Here is a tiny trained network, its code and every weight. The questions are about switching its units off for an input and a class, where a switched-off unit gives its printed mean instead of its output.

import numpy as np


def w(rows, s, z=0):
    codes = np.array(rows[::2]) - 128.0
    scale = np.full(codes.shape[1], s)
    scale[-1] = z or s
    return codes * scale


def f(y):
    return np.maximum(y, 0)


def log_softmax(a):
    a = a - a.max(-1, keepdims=True)
    return a - np.log(np.exp(a).sum(-1, keepdims=True))


def net(x, mask):
    res = np.array(x, float).reshape(1, 3) / 4 @ E
    y = f(res @ A[0][:, :-1].T + A[0][:, -1])
    res = res + np.where(mask, y, B[0][:, -1]) @ B[0][:, :-1]
    return log_softmax(res[-1] @ U[:, :-1].T + U[:, -1])


A, B = {}, {}
E = w([
[216,176,134,202,200,180,84,23,55,169],'x0',
[44,64,55,157,107,176,88,4,76,33],'x1',
[107,187,161,2,127,59,15,65,104,131],'x2',
],0.008)
A[0] = w([
[2,58,54,162,76,181,92,31,56,11,31],'N0',
[236,182,127,205,193,175,91,53,37,166,28],'N1',
[122,173,140,35,114,60,58,72,100,143,6],'N2',
[43,97,123,85,57,77,142,187,207,77,2],'N3',
[88,179,162,31,139,39,23,86,114,110,90],'N4',
[159,53,89,237,135,180,227,166,159,102,34],'N5',
[21,89,101,87,14,87,173,187,174,100,121],'N6',
[207,196,195,117,143,76,167,196,173,202,22],'N7',
],0.0072,0.0081)
B[0] = w([
[183,148,60,84,91,44,131,155,100,238,245],'N0',
[151,89,163,105,189,113,69,15,228,58,225],'N1',
[81,186,114,180,164,155,231,107,153,191,180],'N2',
[152,122,158,149,242,101,116,2,179,115,176],'N3',
[45,167,132,195,106,204,195,166,129,141,223],'N4',
[40,208,166,182,102,177,203,140,142,161,195],'N5',
[136,101,155,79,180,138,71,65,181,100,215],'N6',
[185,140,70,71,76,43,136,121,90,208,202],'N7',
],0.01,0.011)
U = w([
[148,109,163,117,236,125,80,66,191,76,103],'0',
[188,136,76,93,56,24,140,145,85,216,91],'1',
[44,162,150,196,108,252,229,145,134,144,92],'2',
[136,104,157,108,65,191,51,178,96,61,253],'3',
[146,78,138,137,136,151,129,174,48,64,108],'4',
],0.011,0.028)

Each question gives the input, the list of numbers given to net, and the class t.
The units are the neurons (one row each of A and B). Each row of codes is followed by its name. A weight is (code - 128) times the scale printed after its matrix; where a second scale follows, it is the last column's (A, B and U).
mask holds one flag per neuron, in row order. A switched-off neuron (its flag False) gives its mean, the last column of its row in B, instead of its output. The means were averaged over made-up inputs and are rounded, as every weight is.
A unit's drop is (log p(t) with every unit on - log p(t) with that unit switched off) / (log p(t) with every unit on - log p(t) with every unit switched off).
The circuit of an input: a set's keep is (log p(t) with only the set's units on - log p(t) with every unit switched off) / (log p(t) with every unit on - log p(t) with every unit switched off). Starting from all 8 units, units are removed one at a time, each time the one whose removal leaves the highest keep (on an exact tie, the one counted first), for as long as the keep stays at least 0.8.
units of the circuit, in order: the units of the circuit, biggest drop first
unit that matters most: the unit with the biggest drop
top k neurons: the k neurons with the biggest drops, biggest first
drop of u: that unit's drop, to one decimal
input [1,3,3], class 3: unit that matters most	N7
input [2,7,8], class 2: top 2 neurons	(N4; N2)
input [-6,8,-2], class 1: top 2 neurons	(N0; N1)
input [3,4,1], class 1: top 2 neurons	(N0; N6)
input [-2,2,2], class 3: units of the circuit, in order	(N1; N7; N2)
input [2,3,4], class 2: units of the circuit, in order	(N4; N6)
input [3,2,2], class 3: top 3 neurons	(N3; N6; N2)
input [3,-3,1], class 3: top 2 neurons	(N0; N3)
input [-4,5,6], class 2: top 3 neurons	(N4; N7; N2)
input [-4,-3,6], class 2: top 2 neurons	(N4; N1)
input [-2,2,-1], class 3: top 2 neurons	(N1; N7)
input [-3,1,-3], class 3: top 3 neurons	(N1; N4; N2)
input [-7,-5,-5], class 0: top 2 neurons	(N6; N3)
input [-8,-2,-5], class 0: units of the circuit, in order	(N6)
input [-3,1,-1], class 3: top 3 neurons	(N1; N2; N3)
input [-8,-7,2], class 0: top 2 neurons	(N3; N6)
input [7,8,-7], class 1: top 2 neurons	(N0; N6)
input [-1,0,0], class 3: top 2 neurons	(N0; N1)
input [1,7,1], class 1: drop of N0	0.7
input [-1,1,1], class 3: drop of N1	0.3
input [3,6,6], class 1: unit that matters most	N0
input [2,-4,8], class 2: drop of N4	0.2
input [-7,8,4], class 1: drop of N0	6.5
